Here is a tiny trained network, its code and every weight. The questions are about switching its units off for an input and a class, where a switched-off unit gives its printed mean instead of its output.

import numpy as np


def w(rows, s, z=0):
    codes = np.array(rows[::2]) - 128.0
    scale = np.full(codes.shape[1], s)
    scale[-1] = z or s
    return codes * scale


def f(y):
    return np.maximum(y, 0)


def log_softmax(a):
    a = a - a.max(-1, keepdims=True)
    return a - np.log(np.exp(a).sum(-1, keepdims=True))


def net(x, mask):
    res = np.array(x, float).reshape(1, 4) / 4 @ E
    y = f(res @ A[0][:, :-1].T + A[0][:, -1])
    res = res + np.where(mask, y, B[0][:, -1]) @ B[0][:, :-1]
    return log_softmax(res[-1] @ U[:, :-1].T + U[:, -1])


A, B = {}, {}
E = w([
[247,193,191,95,152,102,102,120,110],'x0',
[107,79,193,178,161,168,77,186,104],'x1',
[194,70,108,162,146,55,173,116,43],'x2',
[194,70,165,146,59,182,154,63,136],'x3',
],0.014)
A[0] = w([
[115,63,188,200,143,152,78,207,117,34],'N0',
[162,69,105,169,136,80,201,149,32,19],'N1',
[99,151,167,124,121,166,104,140,154,38],'N2',
[179,110,162,138,109,197,158,66,130,96],'N3',
[113,176,78,87,92,97,171,78,140,33],'N4',
[62,207,97,122,210,103,158,219,82,113],'N5',
[114,121,197,248,148,183,23,159,57,55],'N6',
[158,152,184,92,170,140,115,121,104,147],'N7',
[153,90,184,148,48,222,156,87,128,84],'N8',
[148,75,169,165,87,160,171,96,145,98],'N9',
[75,110,100,141,94,113,151,95,166,151],'N10',
[127,169,56,57,68,101,169,63,147,89],'N11',
[116,77,211,177,142,147,86,172,147,25],'N12',
[34,52,66,186,103,154,186,168,135,129],'N13',
[101,177,163,80,138,229,71,112,228,46],'N14',
[48,51,82,156,136,144,149,122,145,117],'N15',
[179,149,187,112,141,132,106,159,127,74],'N16',
[119,156,152,64,91,198,67,141,177,24],'N17',
[124,121,159,118,160,171,136,161,168,90],'N18',
[121,71,180,134,90,198,148,36,132,90],'N19',
[109,139,75,106,238,90,86,188,149,143],'N20',
[213,189,215,102,178,95,108,137,155,158],'N21',
[154,69,136,223,183,89,171,133,63,2],'N22',
[91,196,142,156,90,179,135,132,155,38],'N23',
[201,107,127,109,156,100,145,176,65,39],'N24',
],0.011,0.0023)
B[0] = w([
[215,133,153,51,1,148,168,196,83,227],'N0',
[95,108,120,122,212,68,181,162,197,238],'N1',
[134,86,94,109,151,106,187,111,152,174],'N2',
[177,174,101,152,170,196,105,76,101,215],'N3',
[139,166,99,84,59,138,162,190,52,191],'N4',
[193,102,79,176,214,246,69,122,44,235],'N5',
[123,148,120,53,67,124,155,147,40,250],'N6',
[114,199,126,131,116,98,74,84,168,190],'N7',
[170,150,86,168,166,187,69,176,114,233],'N8',
[183,121,98,171,167,162,61,116,102,204],'N9',
[108,159,178,105,106,118,93,91,141,179],'N10',
[193,114,88,18,59,118,178,217,32,215],'N11',
[145,159,117,94,80,126,194,184,71,211],'N12',
[56,222,155,114,111,65,49,9,182,233],'N13',
[93,76,121,139,182,85,218,139,163,233],'N14',
[112,183,228,139,114,111,109,45,204,208],'N15',
[82,192,192,115,131,106,114,134,198,193],'N16',
[131,47,164,148,205,91,187,124,162,202],'N17',
[98,74,109,107,128,113,180,141,106,166],'N18',
[165,125,79,251,114,136,65,121,92,218],'N19',
[168,166,70,183,124,253,72,144,129,218],'N20',
[26,225,175,129,102,104,83,57,224,243],'N21',
[81,49,91,147,141,100,242,133,169,225],'N22',
[84,81,124,111,206,91,189,172,124,174],'N23',
[111,103,152,166,137,108,165,88,128,208],'N24',
],0.0075,0.017)
U = w([
[58,214,199,108,98,86,66,57,200,230],'0',
[146,117,69,208,196,218,46,158,109,135],'1',
[128,121,127,21,13,104,167,193,76,140],'2',
[74,12,122,140,218,58,201,146,186,7],'3',
],0.011,0.0012)

Each question gives the input, the list of numbers given to net, and the class t.
The units are the neurons (one row each of A and B). Each row of codes is followed by its name. A weight is (code - 128) times the scale printed after its matrix; where a second scale follows, it is the last column's (A, B and U).
mask holds one flag per neuron, in row order. A switched-off neuron (its flag False) gives its mean, the last column of its row in B, instead of its output. The means were averaged over made-up inputs and are rounded, as every weight is.
A unit's drop is (log p(t) with every unit on - log p(t) with that unit switched off) / (log p(t) with every unit on - log p(t) with every unit switched off).
The circuit of an input: a set's keep is (log p(t) with only the set's units on - log p(t) with every unit switched off) / (log p(t) with every unit on - log p(t) with every unit switched off). Starting from the 12 units with the biggest drops (on a tie, the unit counted first), units are removed one at a time, each time the one whose removal leaves the highest keep (on an exact tie, the one counted first), for as long as the keep stays at least 0.8.
units of the circuit, in order: the units of the circuit, biggest drop first
most important unit: the unit with the biggest drop
k most important neurons: the k neurons with the biggest drops, biggest first
drop when u is switched off: that unit's drop, to one decimal
input [6,7,-7,-7], class 1: 3 most important neurons : (N5, N20, N11)
input [-4,3,-6,-5], class 3: most important unit : N14
input [1,-7,-8,-1], class 3: 2 most important neurons : (N14, N17)
input [-8,-8,1,4], class 0: 2 most important neurons : (N13, N15)
input [-6,6,6,6], class 0: 3 most important neurons : (N13, N15, N5)
input [-3,7,-6,1], class 2: 2 most important neurons : (N0, N6)
input [6,8,-6,2], class 2: 2 most important neurons : (N6, N0)
input [-6,7,4,-4], class 2: 3 most important neurons : (N0, N6, N21)
input [-5,-6,-6,-6], class 1: 3 most important neurons : (N5, N20, N0)
input [-6,4,-6,1], class 0: 4 most important neurons : (N13, N15, N22, N1)
input [-3,5,6,4], class 3: 2 most important neurons : (N1, N22)
input [-8,-3,6,-8], class 0: drop when N19 is switched off : 0.1
input [-1,-5,6,-6], class 1: drop when N20 is switched off : 0.8
input [5,-5,-7,1], class 3: drop when N14 is switched off : 0.3
input [-6,-8,-4,7], class 2: units of the circuit, in order : (N11)
